[-1.21 -0.25 -0.38  0.67  0.44  0.14 -0.10 -0.94  0.13 -0.59  0.71  0.79
 -0.14  0.15 -1.10 -0.22 -0.46  0.19  0.27  0.58 -0.64  0.30 -0.98  0.11
  0.99  1.33]
dl > E
[-2.63 -0.64 -3.50  1.34 -0.93  0.37 -0.08 -0.39 -0.22 -0.75  2.04  1.46
 -1.02 -0.32 -0.19  0.25  1.08 -0.31  0.67 -0.46  0.38  0.39 -2.40 -1.13
  1.21 -0.48]
zr > V
[-0.08 -0.24  0.62 -1.77 -0.15 -0.50 -0.39 -0.32 -0.17 -1.02  0.13 -0.18
 -0.10  0.05  0.46  2.47 -0.17  1.39 -0.78 -0.79 -1.70  0.66  1.48  0.59
 -1.98  1.30]
bl > R
[-0.72  1.34  3.84 -1.25 -0.18 -0.70 -0.41 -0.02 -0.01 -0.05  0.06 -0.38
  0.56 -0.54  0.32  1.81 -0.40  2.09 -1.53  0.16  0.03  0.58  2.52  2.23
 -0.56  3.71]
bl > R
[-2.32 -0.49  0.36 -0.12 -1.21 -0.95  1.49 -0.60  0.15  0.30 -0.05 -1.27
 -1.93  0.89 -0.77  2.79  0.30  0.70 -1.92 -0.05 -0.82 -0.64 -0.09 -1.78
 -1.12  0.64]
qc > J
[-2.80 -0.69 -2.14  0.90 -1.59 -0.34  0.74 -0.49 -0.29 -1.00  1.06  1.30
 -1.60 -0.18 -1.67 -0.64  1.51 -0.25  0.09 -0.30  0.00  0.26 -2.02 -6.37
  0.82 -0.12]
zr > S
[-0.36 -0.07  0.68 -1.36  0.35 -0.03  0.32  0.06 -0.52  0.24  0.70 -0.26
  0.71 -0.23  0.42  2.66  0.19  1.47 -1.52  0.39  0.26  0.13  1.70  0.99
 -1.26  0.72]
bl > R
[-1.78 -0.65 -1.33  0.83 -1.66 -0.21  1.49 -0.91  1.02 -1.32  0.04  2.12
 -1.22 -0.82 -0.44  0.82  1.11  0.50  0.51  0.49  0.03  1.21 -2.07 -0.15
  0.21  1.43]
zr > V
[-1.36 -0.06  0.23  0.30  0.20  0.51  0.08 -0.18  0.17 -1.60  0.72 -0.20
 -1.79  0.16 -0.50 -1.45 -0.91 -0.58  0.55 -0.24 -1.20  0.07 -1.40 -1.77
  1.35  0.67]
dl > Z
[-2.06 -0.28 -1.32  1.80 -0.32  0.09 -0.06 -1.08  0.55 -1.38  1.18  1.32
 -0.91  0.06 -0.79 -0.85  0.76 -0.40  0.58 -0.15  0.69  0.43 -1.37 -0.72
  1.85  0.29]
zr > S
[-2.07 -0.53 -2.60  0.95 -1.18  0.56  1.18 -0.66 -0.06 -1.08  0.51  1.33
 -1.99 -0.02 -2.04  0.19  1.35 -1.10  0.28 -0.23  0.04 -0.47 -1.57 -0.42
 -0.19  0.36]
zr > V
[-1.85 -0.30 -1.46  0.32 -0.65  0.13  0.92 -0.46  0.11 -0.72  1.34  1.29
 -0.39  0.81 -0.93  0.66  1.27 -2.20  0.26 -0.28  0.45 -1.47 -1.40  0.18
  1.30  0.61]
zr > V
[-2.32 -0.75 -1.99  1.71 -0.42 -0.26  0.27 -1.03  0.05 -0.59  0.94  1.08
 -1.14 -0.61 -0.70  0.29  0.75 -0.32  0.14 -0.92 -0.01  0.55 -1.55 -1.15
  0.53  0.12]
zr > V
[ 0.21  0.09  0.25 -1.53  0.36 -0.35 -1.60 -0.66 -0.21 -0.35 -0.80 -0.44
  0.90  0.57  0.06  1.37 -0.49  1.41 -1.47 -0.36 -0.09  0.79  1.65  0.63
 -0.60  0.84]
bl > Q
[ 0.51 -0.28  0.48 -1.08  0.84 -0.63 -0.41 -0.08 -0.13 -1.54  0.55  0.00
 -0.23  0.15  0.83  1.04 -0.75  1.11 -0.17 -0.61 -0.61  0.77  1.05  0.55
 -1.45  0.71]
bl > Q
[-0.59  0.23 -1.60 -1.57 -0.07 -0.19 -0.13  1.06 -1.49 -0.06  0.56 -0.72
 -0.16 -0.43  0.46  2.34  0.96  1.74 -0.90  0.35 -0.31 -0.01  0.36  0.67
 -0.29  0.89]
bl > R
[-1.57  0.46 -0.88  1.42 -0.92  0.35  0.72 -1.05  0.64 -1.48  0.93  1.59
 -0.67 -0.11 -0.99 -0.01  1.12 -1.13  0.68 -0.10  0.75  1.23 -1.16 -0.61
  1.10  0.28]
zr > V
[-1.32 -0.10 -0.89 -0.02 -0.68 -0.20  0.22 -0.42  0.75 -0.37  0.95 -0.01
 -1.58  0.61 -1.29  2.78  0.95  0.11 -1.37  0.55 -0.55 -0.23  1.25 -0.92
 -0.35  0.21]
qc > J
[ 0.12  0.64  1.38 -1.46  1.30 -0.32 -0.40 -0.48 -0.18  0.36  0.27 -0.45
  0.63 -0.50  0.36  0.96 -0.04  0.79 -1.86 -2.11 -0.52  0.28  1.78  1.18
 -0.15  0.07]
bl > R
[-0.05 -0.14  0.23 -1.45  0.25 -0.40 -0.14 -0.16  0.13  1.11  1.01  0.32
 -0.20  0.02  0.81  1.89  0.28  1.64 -1.65  0.15 -0.12  0.32  1.72  0.63
 -1.83  0.77]
bl > Q
[-1.81 -1.14  0.53 -0.12 -0.66  0.24  0.86 -0.70  1.20 -1.05  0.30 -0.24
 -2.04  0.42 -0.49  2.60  0.79  0.70 -1.83 -0.09 -1.25 -0.75 -0.77 -1.40
 -0.22  0.88]
qc > K
[-2.24 -0.28  0.02  0.77 -0.26  0.86  0.03 -1.28  1.39 -0.79  0.36 -0.45
 -2.52  1.05 -0.71  3.42  1.83  0.66 -2.12  0.20 -1.39 -0.94 -0.95 -1.30
 -0.90  1.13]
qc > K
[-0.69 -0.73  0.62 -2.05  0.62 -1.94 -0.24  0.17 -0.13  0.25  0.84  0.11
 -0.39  0.64 -0.07  2.01  0.14  0.26 -1.31  0.72 -0.45 -0.19  1.20  0.39
 -2.17  2.41]
bl > Q
[-1.21 -0.37  1.10 -0.37 -1.78 -0.58  0.90 -0.55  0.60 -1.08 -0.03 -0.22
 -2.48  0.96 -0.88  3.31  0.31  0.28 -2.25 -0.36 -0.85 -1.22  0.47 -0.01
 -1.01  0.43]
qc > J
[-2.44 -0.56 -1.11  1.05 -1.71  0.65  1.09 -0.52  1.70 -0.87  1.38  0.78
 -2.56  0.04 -2.33  2.46  1.53  0.36 -1.86  0.19 -0.20 -0.05 -1.24 -1.14
  0.62 -0.19]
qc > J
[ 0.52  0.84  1.23 -1.65  0.02 -0.73 -0.48  0.60 -0.66 -0.36  0.01 -0.27
 -0.37 -0.54  0.72  0.87 -0.70  0.87 -0.36  0.59 -0.15 -0.29  1.84  1.19
 -0.79  0.93]
bl > R
[-1.73 -0.50 -0.50 -0.34 -1.91 -0.26  1.10 -0.81 -0.19 -0.18  0.77 -0.30
 -1.84  1.25 -1.06  3.29  1.04  0.49 -1.20 -0.58 -0.41 -0.44 -0.65 -1.95
 -0.44  0.56]
qc > J
[-2.36 -0.36 -2.25  1.32  0.25  0.33  0.85 -1.00  0.24 -0.92  1.32  1.03
 -2.06 -0.45 -1.17 -0.39  1.76 -1.44  0.57 -0.64  0.05 -0.75 -3.11 -0.70
  1.52 -0.50]
zr > S
[-1.86 -0.62  0.20 -0.63 -1.61 -0.56  0.02 -0.13 -0.06  0.00 -0.57 -1.27
 -2.33  1.04 -0.44  2.42  0.26  0.55 -3.26 -0.42 -0.13  0.78  0.07 -0.83
 -0.05  1.29]
qc > K
[-0.59 -0.25 -0.92  0.59 -0.14 -0.17 -0.10 -0.24  1.39  1.56  0.35  0.08
 -2.61  0.28  0.36 -1.61 -0.60 -0.87  1.05 -0.24 -0.72 -0.63 -2.24  0.58
  0.63  1.35]
dl > Z
[-1.61 -0.44 -0.55  0.92 -0.83 -0.06  0.67 -0.32 -0.24  0.11  0.38 -0.20
 -1.35  4.76 -1.51  2.33  0.75  0.13 -1.07  0.25 -0.01 -0.51 -1.67 -1.50
  0.44  1.71]
qc > J
[-1.19 -0.51 -0.46  0.23  0.11  0.12 -0.08 -0.74 -0.50  0.12  0.85 -0.46
 -1.07 -0.19 -0.77  2.24  1.35  0.82 -1.39 -0.07 -0.46 -1.10  0.07 -1.03
  0.23  1.00]
qc > K
[-0.64  2.35  0.42 -0.14 -1.19 -0.45  0.56 -1.44  0.29 -0.20  0.29  0.49
 -1.66  0.84 -0.35  0.09 -0.58  0.08  0.24  0.58 -1.13 -0.28 -0.89 -0.47
  0.59  1.87]
dl > E
[-1.06  0.07 -0.29  0.10  0.43 -0.21  0.03 -0.25  0.54 -0.42  1.79  0.65
 -0.77 -0.28  0.26 -1.87 -0.43 -0.15 -0.02 -0.76 -0.68  0.15 -1.99 -0.58
  1.25  0.61]
dl > E
[-1.50  0.22 -0.77  0.27 -1.07  0.00  1.68 -0.16 -0.34 -0.80 -0.25 -0.14
 -0.78  0.85 -0.98  1.77  0.78 -0.03 -1.34 -0.32 -0.70 -0.23  0.27 -0.42
 -0.01  0.09]
qc > J
[-2.61 -0.69 -1.18  1.22 -1.05  0.27  0.56 -0.57 -0.21 -1.58  0.40  0.75
 -1.33 -0.11 -0.98 -1.01  0.25 -1.28  0.54  0.30  1.56  0.19 -1.22 -0.45
  1.01 -0.16]
zr > S
[-0.06  0.35  0.53 -2.52  0.23 -0.42 -0.25  0.17  0.10  0.38  0.94 -0.73
  0.60  0.18  0.70  2.93 -0.20  2.37 -1.06  0.16 -0.14  0.80  1.50  0.53
 -2.27  1.85]
bl > R
[-1.60  0.33 -0.21 -0.52 -1.11  0.18  0.96  0.08  0.07 -1.04 -0.59 -0.78
 -1.39  0.27 -0.86  2.96  0.81  0.35 -2.28  0.41 -0.11 -0.65  0.35 -1.32
  0.09  0.46]
qc > J
[-2.57  0.10 -0.49  2.03 -1.42  0.21  1.36 -0.57  0.30 -1.19  0.27 -0.20
 -1.22 -0.16 -0.32 -1.50  0.75 -1.91 -0.07 -0.47  0.09 -0.09 -1.96 -0.93
  1.79 -1.62]
zr > S
[-3.23 -0.73 -2.67  1.15 -1.08  0.37  1.07  0.35 -0.84 -0.73  1.47  1.63
 -1.80  0.29 -1.67  0.13  1.39 -0.82 -0.24 -0.08  0.00  0.68 -1.93 -0.47
  1.91 -1.32]
zr > S
[-0.57 -0.15 -0.19 -1.56  0.28 -0.59 -0.12 -0.36 -0.43  0.26  1.20 -0.18
  0.43  0.05  0.57  2.86  0.20  2.64 -1.69  1.65 -0.44  0.48  1.84  0.63
 -1.79  0.78]
bl > R
[-0.19 -0.52  1.76  0.33 -0.74 -0.32  0.40 -0.89  1.43 -1.51  0.10  0.23
 -1.35  0.85  0.41 -0.76 -0.94 -0.51  0.50 -0.01 -1.43  0.97 -1.75 -0.73
  0.70  0.68]
dl > E
[-1.16 -0.32  0.05 -1.19  1.05 -0.20 -0.51 -0.32 -0.69  0.77  1.04 -0.13
 -0.08 -0.42  0.95  2.33 -0.70  1.24 -1.80  0.30  0.08  0.43  1.61  1.09
 -1.51  1.00]
bl > Q
[-2.31 -0.43 -1.59  1.85 -1.27 -0.09  1.02 -0.82 -0.15 -1.11  1.13  1.06
 -1.08 -0.57 -1.66 -0.16  0.98 -1.04  0.46 -0.57  0.08  0.13 -1.53 -0.71
  1.08 -0.35]
zr > V
[-0.66  0.10  0.15  0.55 -0.13  0.19 -1.00 -1.15  0.95 -0.78 -0.04  0.56
 -1.09 -0.19 -0.76 -1.98  0.34  0.07  0.73 -1.23 -0.68  0.26 -3.86 -0.44
  0.85  0.11]
dl > E
[-2.09 -0.31 -1.69  1.64 -1.02  0.40  1.27 -1.19 -0.49 -1.04  1.04  0.80
 -1.44  0.15 -1.00  0.56  1.06 -1.02 -0.20 -0.43  1.31  0.43 -1.97  2.05
  1.90  0.16]
zr > V
[-1.37 -0.31  0.72 -0.11 -0.28 -0.87  0.76 -0.31  1.59 -0.42  0.96 -0.65
 -0.80  0.60 -0.74  1.82 -0.25  0.55 -1.58 -0.03 -0.75  0.04  0.43 -0.85
 -0.03  0.84]
qc > K
[-0.82  0.33 -0.15  0.80  0.59 -0.62  0.56 -0.85 -0.31 -0.28  0.40 -0.15
 -0.38  0.56 -1.44 -1.25 -1.18 -0.24  0.59 -0.14 -0.98 -0.28 -0.15 -0.48
  2.36  0.62]
dl > Z
[-0.98  2.60  0.95  0.70  1.29 -0.35 -0.02 -1.33  0.90 -0.62  0.16 -0.25
 -0.52  0.19 -0.63 -1.12 -0.90  0.35  0.25  0.32 -1.34  0.74 -0.27 -0.16
  1.91  1.20]
dl > Z
[ 0.26 -0.45 -0.17 -1.94  0.67 -0.43 -0.59  0.44 -0.01 -0.83  0.44  0.21
  1.02  0.03 -0.78  1.46  0.22  2.10 -1.16 -0.13 -0.13  0.80  2.07  0.19
 -2.32  1.39]
bl > Q
[-0.64 -0.17  2.52  0.28 -0.39 -0.19  0.26 -1.15  0.74 -0.60 -0.22 -1.01
 -1.52  0.33 -0.15 -0.64 -1.59 -0.30 -0.65 -0.45 -1.23  0.18 -0.65 -0.93
  1.45  1.31]
dl > Z
[-0.17 -0.43  0.71 -1.50 -0.42 -0.20 -0.56 -0.69  0.58 -0.21  0.30 -0.27
 -1.38  0.05  1.29  2.98  0.10  1.72 -1.61 -0.33 -0.33  0.33  1.21  0.98
 -1.63  1.00]
bl > R
[-1.59  0.02 -0.87  1.16 -0.82 -0.06  1.07 -1.18  0.45 -1.49  1.17  1.26
 -0.74  0.00 -0.81 -0.73  1.42 -0.02 -0.24 -0.19  0.23  0.33 -1.29 -0.49
  0.84 -0.28]
zr > V

[-0.04 -2.18 -0.79 -0.01 -0.58 -0.72 -0.55  0.04  0.35 -0.36 -2.32  2.40
 -1.56  1.38  0.07  5.42  1.99  0.35  1.33 -0.83 -0.50 -2.09  0.87  0.66
 -0.56  0.73]
X > zh
[-0.07 -2.44 -0.39  2.24  0.52  0.57  0.03  0.24 -1.20  0.09 -0.31  2.55
 -2.54 -0.53 -0.84 -2.29  1.61  0.38  0.61  0.64  0.39 -1.13 -0.65  1.54
 -0.65 -1.38]
X > Bt
[ 0.73 -0.27 -0.02 -0.52 -0.38 -0.39  0.66  1.24 -1.38 -0.01  0.79 -0.14
  0.83  0.05 -0.43  1.13  0.36  0.44  1.50  2.07 -0.57 -0.54 -0.27 -0.08
 -0.41  0.24]
L > gj
[ 0.62 -1.64  0.10 -0.06 -0.68 -0.53 -0.29 -0.59 -0.18  0.24 -0.27  1.56
  0.03 -0.09  0.12  4.08  0.32 -0.86  0.82 -0.13 -0.09 -1.91  0.83  0.15
 -0.49  0.09]
X > zh
[ 0.82  2.78  0.40  0.96 -1.40 -1.57  0.41  1.47 -0.31  0.48  0.24 -0.06
  1.79  0.34  2.47  6.66 -3.18 -1.09  2.23  1.79 -0.24 -0.57  1.47 -1.34
  0.09  0.70]
B > Ms
[ 0.42 -1.96 -0.40 -0.08 -0.78 -0.05  0.55 -0.45 -0.39  1.28 -0.82  1.49
  0.18 -0.24 -0.52  3.88  2.22  0.18  1.28  1.06 -0.45 -0.88  0.65  0.80
 -0.44  0.12]
X > Bt
[ 0.44 -0.87 -0.20  1.99 -0.31  0.33 -0.66 -0.93  0.25  2.17  0.27  1.27
 -0.76 -0.67 -0.60  3.51  1.34 -0.01  0.88  0.00 -0.35 -1.69 -0.21  0.90
 -0.39 -0.11]
X > zh
[ 0.38  2.24  1.41  0.44 -0.69 -0.73  0.76  0.59 -0.06  0.06  0.63 -0.53
 -1.16  0.09  2.14  4.04 -3.41 -0.12  0.09  2.36  0.13  0.23  0.44 -0.30
 -0.05  1.01]
B > Ms
[ 0.00 -1.87 -0.07 -0.38  0.37  0.06  0.26  0.39 -0.64  1.07 -0.44  2.05
 -0.72 -0.10 -0.22  2.09  0.68 -0.66  0.44  0.50 -0.10 -1.63  0.37  0.90
  0.13  0.71]
X > tl
[ 0.56  0.99  0.20  0.81 -1.46 -1.32  0.57  1.46  0.25 -0.11  0.76  0.18
 -1.58 -1.15  2.29  1.88 -0.78 -0.10 -0.18  2.03 -0.80  0.39  0.34 -0.26
 -0.20 -0.77]
B > sm
[ 1.23  0.87  0.60  2.47 -0.78 -0.90 -0.45  1.08 -1.06  0.46  2.43 -0.24
 -0.04  0.06  1.44  3.38 -1.11 -0.47  0.66  1.74 -0.02 -0.40  0.30  0.34
 -0.06 -0.31]
B > sm
